Here is a tiny trained network, its code and every weight. The questions are about switching its units off for an input and a class, where a switched-off unit gives its printed mean instead of its output.

import numpy as np


def w(rows, s, z=0):
    codes = np.array(rows[::2]) - 128.0
    scale = np.full(codes.shape[1], s)
    scale[-1] = z or s
    return codes * scale


def f(y):
    return y / 2 * (1 + np.tanh(0.7978845608 * (y + 0.044715 * y**3)))


def log_softmax(a):
    a = a - a.max(-1, keepdims=True)
    return a - np.log(np.exp(a).sum(-1, keepdims=True))


def net(x, mask):
    res = np.array(x, float).reshape(1, 7) / 4 @ E
    y = f(res @ A[0][:, :-1].T + A[0][:, -1])
    res = res + np.where(mask, y, B[0][:, -1]) @ B[0][:, :-1]
    return log_softmax(res[-1] @ U[:, :-1].T + U[:, -1])


A, B = {}, {}
E = w([
[142,146,95,123,157,131,107,136,138,133,126,138],'x0',
[136,117,120,161,140,142,137,113,121,114,130,116],'x1',
[125,140,133,148,150,118,115,135,143,141,130,117],'x2',
[107,127,131,215,103,124,99,212,152,52,125,211],'x3',
[143,174,199,141,120,178,31,64,74,130,103,168],'x4',
[106,110,98,144,109,113,101,107,122,128,150,128],'x5',
[97,44,146,176,196,91,191,98,75,223,66,247],'x6',
],0.013)
A[0] = w([
[132,134,151,132,169,139,151,146,147,148,103,164,151],'n0',
[119,84,74,140,143,65,229,171,152,172,140,155,2],'n1',
[103,110,133,161,133,116,127,174,113,102,111,194,121],'n2',
[122,119,112,109,141,131,162,63,119,218,98,112,110],'n3',
[105,99,123,147,158,102,164,100,102,182,108,195,126],'n4',
[125,127,150,138,132,97,116,115,128,157,146,148,107],'n5',
[119,144,154,118,127,135,107,116,123,116,125,128,71],'n6',
[118,121,140,108,113,125,142,122,130,126,111,157,131],'n7',
[144,101,130,115,141,103,140,137,149,125,144,133,53],'n8',
[126,139,151,145,111,112,115,156,160,96,136,136,143],'n9',
[136,137,115,119,130,127,140,116,118,161,143,129,49],'n10',
[148,137,195,151,144,148,83,60,97,168,120,223,12],'n11',
[128,85,120,161,156,113,175,111,106,212,121,222,121],'n12',
[141,106,129,101,159,121,159,68,107,213,142,121,94],'n13',
[123,113,134,190,115,120,144,174,140,122,130,249,104],'n14',
],0.017,0.0038)
B[0] = w([
[126,106,114,136,67,119,102,88,114,102,163,113,169],'n0',
[11,126,112,164,131,221,103,181,99,146,24,144,210],'n1',
[167,106,148,128,208,104,152,87,110,121,149,135,182],'n2',
[167,120,165,136,210,74,123,83,125,150,137,152,216],'n3',
[176,156,117,90,77,149,130,142,175,104,158,77,231],'n4',
[150,139,124,121,122,154,99,127,100,115,129,67,151],'n5',
[106,80,91,142,95,109,182,181,148,127,128,144,144],'n6',
[123,170,72,104,151,120,97,125,143,127,141,123,144],'n7',
[102,96,91,151,86,127,102,113,110,145,141,165,140],'n8',
[163,130,138,96,122,122,143,90,118,155,137,113,155],'n9',
[187,101,134,138,136,102,140,156,121,124,88,171,144],'n10',
[6,111,91,165,125,204,125,193,114,148,36,145,232],'n11',
[174,157,122,110,30,124,139,154,161,90,181,73,253],'n12',
[142,114,156,130,192,72,141,81,103,122,168,184,217],'n13',
[168,123,170,114,210,47,132,69,115,165,148,175,207],'n14',
],0.014,0.032)
U = w([
[187,185,130,90,2,122,132,163,193,63,207,43,252],'0',
[145,104,186,115,178,36,154,84,98,141,142,160,107],'1',
[13,104,108,149,86,194,136,207,105,138,32,139,25],'2',
],0.0098,0.0026)

Each question gives the input, the list of numbers given to net, and the class t.
The units are the neurons (one row each of A and B). Each row of codes is followed by its name. A weight is (code - 128) times the scale printed after its matrix; where a second scale follows, it is the last column's (A, B and U).
mask holds one flag per neuron, in row order. A switched-off neuron (its flag False) gives its mean, the last column of its row in B, instead of its output. The means were averaged over made-up inputs and are rounded, as every weight is.
A unit's drop is (log p(t) with every unit on - log p(t) with that unit switched off) / (log p(t) with every unit on - log p(t) with every unit switched off).
The circuit of an input: a set's keep is (log p(t) with only the set's units on - log p(t) with every unit switched off) / (log p(t) with every unit on - log p(t) with every unit switched off). Starting from the 12 units with the biggest drops (on a tie, the unit counted first), units are removed one at a time, each time the one whose removal leaves the highest keep (on an exact tie, the one counted first), for as long as the keep stays at least 0.8.
units of the circuit, in order: the units of the circuit, biggest drop first
most important unit: the unit with the biggest drop
top k neurons: the k neurons with the biggest drops, biggest first
drop of u: that unit's drop, to one decimal
input [3,3,-2,0,3,-8,5], class 0: units of the circuit, in order : (n12)
input [8,6,-3,2,1,6,3], class 0: top 2 neurons : (n13, n3)
input [2,2,5,-7,-5,8,-6], class 1: top 4 neurons : (n12, n4, n11, n1)
input [-4,4,2,6,5,-1,-4], class 1: top 4 neurons : (n12, n1, n4, n11)
input [6,8,-6,-5,6,-1,6], class 0: top 4 neurons : (n12, n4, n1, n14)
input [7,-2,5,3,-4,3,1], class 2: top 3 neurons : (n1, n3, n13)
input [-7,-7,0,-4,0,-4,4], class 0: top 4 neurons : (n12, n14, n4, n2)
input [2,-1,-1,2,-5,3,5], class 0: top 2 neurons : (n12, n11)
input [7,-2,-6,8,-4,7,-7], class 1: top 2 neurons : (n12, n4)
input [2,-1,-6,1,5,5,5], class 0: top 2 neurons : (n12, n1)
input [-7,-6,-3,4,-3,-7,-2], class 1: top 3 neurons : (n11, n12, n4)
input [-4,-8,-7,7,-6,-8,-1], class 1: top 2 neurons : (n14, n11)
input [5,-3,-7,-6,7,3,5], class 2: top 3 neurons : (n11, n14, n2)
input [6,-6,-3,-3,-4,8,1], class 2: units of the circuit, in order : (n1)
input [-8,1,6,-1,-8,-3,-6], class 2: top 2 neurons : (n12, n4)
input [-3,4,0,1,-3,8,-2], class 2: top 3 neurons : (n12, n4, n14)
input [1,-6,8,1,-5,8,1], class 2: drop of n1 : 0.1
input [5,-7,8,7,4,1,7], class 0: drop of n12 : 2.3
input [-7,-4,6,6,2,-4,-5], class 1: drop of n4 : 1.6
input [7,2,-7,4,6,1,2], class 2: most important unit : n11
input [-4,-4,-8,-5,-3,-5,-3], class 1: drop of n4 : 0.8
